Below is a small trained network, with its code and all its weights. Each question gives an input and a class and asks what happens when units are switched off, that is, made to give their printed mean instead of their output.

import numpy as np


def w(rows, s, z=0):
    codes = np.array(rows[::2]) - 128.0
    scale = np.full(codes.shape[1], s)
    scale[-1] = z or s
    return codes * scale


def norm(h):
    return h / np.sqrt((h * h).mean(-1, keepdims=True) + 1e-5)


def f(y):
    return y / 2 * (1 + np.tanh(0.7978845608 * (y + 0.044715 * y**3)))


def log_softmax(a):
    a = a - a.max(-1, keepdims=True)
    return a - np.log(np.exp(a).sum(-1, keepdims=True))


def net(x, mask):
    res = np.array(x, float).reshape(1, 3) / 4 @ E
    u = 0
    for l in range(2):
        y = f(norm(res) @ A[l][:, :-1].T + A[l][:, -1])
        res = res + np.where(mask[u : u + 4], y, B[l][:, -1]) @ B[l][:, :-1]
        u += 4
    return log_softmax(norm(res)[-1] @ U[:, :-1].T + U[:, -1])


A, B = {}, {}
E = w([
[74,244,69,57],'x0',
[98,122,92,212],'x1',
[103,7,2,70],'x2',
],0.0072)
A[0] = w([
[237,127,171,10,31],'0.n0',
[91,70,172,179,211],'0.n1',
[109,104,100,135,66],'0.n2',
[132,66,220,156,3],'0.n3',
],0.011,0.0037)
B[0] = w([
[83,169,58,248,224],'0.n0',
[98,201,126,112,254],'0.n1',
[177,168,145,142,123],'0.n2',
[117,67,167,130,212],'0.n3',
],0.015,0.0042)
A[1] = w([
[248,177,168,126,140],'1.n0',
[194,187,182,175,165],'1.n1',
[112,205,116,51,48],'1.n2',
[190,76,166,190,250],'1.n3',
],0.013,0.0015)
B[1] = w([
[169,28,42,11,160],'1.n0',
[178,58,2,120,253],'1.n1',
[65,33,219,142,203],'1.n2',
[39,205,127,23,193],'1.n3',
],0.0094,0.0057)
U = w([
[147,81,13,34,203],'0',
[39,208,63,184,210],'1',
[5,138,198,17,194],'2',
[74,105,135,166,171],'3',
[132,169,208,147,28],'4',
[187,155,175,175,14],'5',
[160,158,173,154,2],'6',
],0.013,0.0073)

Each question gives the input, the list of numbers given to net, and the class t.
The units are the neurons (one row each of A and B). Each row of codes is followed by its name. A weight is (code - 128) times the scale printed after its matrix; where a second scale follows, it is the last column's (A, B and U).
mask holds one flag per neuron, layer by layer. A switched-off neuron (its flag False) gives its mean, the last column of its row in B, instead of its output. The means were averaged over made-up inputs and are rounded, as every weight is.
A unit's drop is (log p(t) with every unit on - log p(t) with that unit switched off) / (log p(t) with every unit on - log p(t) with every unit switched off).
The circuit of an input: a set's keep is (log p(t) with only the set's units on - log p(t) with every unit switched off) / (log p(t) with every unit on - log p(t) with every unit switched off). Starting from all 8 units, units are removed one at a time, each time the one whose removal leaves the highest keep (on an exact tie, the one counted first), for as long as the keep stays at least 0.8.
units of the circuit, in order: the units of the circuit, biggest drop first
most important unit: the unit with the biggest drop
k most important neurons: the k neurons with the biggest drops, biggest first
k most important neurons of layer l: the k neurons of layer l with the biggest drops, biggest first
input [-8,5,6], class 2: units of the circuit, in order -> 0.n0, 1.n3, 1.n1
input [8,-5,-8], class 0: 2 most important neurons of layer 0 -> 0.n1, 0.n3
input [0,3,-2], class 3: most important unit -> 0.n0
input [5,4,-8], class 0: units of the circuit, in order -> 1.n1, 0.n0, 1.n0
input [-8,7,-6], class 2: units of the circuit, in order -> 1.n3, 0.n0
input [4,-8,6], class 1: units of the circuit, in order -> 0.n0, 1.n1
input [7,2,3], class 2: units of the circuit, in order -> 0.n0, 1.n2
input [3,3,-3], class 3: 3 most important neurons -> 1.n2, 0.n2, 0.n0
input [-6,2,-1], class 2: 2 most important neurons of layer 0 -> 0.n3, 0.n0
input [0,7,-7], class 0: 2 most important neurons -> 1.n1, 0.n0
input [-8,-5,1], class 2: 2 most important neurons -> 1.n3, 0.n3
input [-5,0,-7], class 0: 2 most important neurons -> 1.n1, 1.n0
input [-7,-1,-6], class 2: 2 most important neurons of layer 0 -> 0.n3, 0.n2
input [-5,4,-5], class 0: most important neuron of layer 1 -> 1.n1
input [8,1,-7], class 2: 2 most important neurons of layer 0 -> 0.n0, 0.n2
input [3,0,0], class 3: 3 most important neurons of layer 1 -> 1.n2, 1.n3, 1.n0
input [-4,-8,-7], class 1: 3 most important neurons of layer 0 -> 0.n0, 0.n2, 0.n3
input [5,4,2], class 2: 2 most important neurons of layer 1 -> 1.n1, 1.n2
input [4,-8,-6], class 1: 2 most important neurons of layer 0 -> 0.n0, 0.n2
input [-6,2,3], class 2: most important neuron -> 0.n0
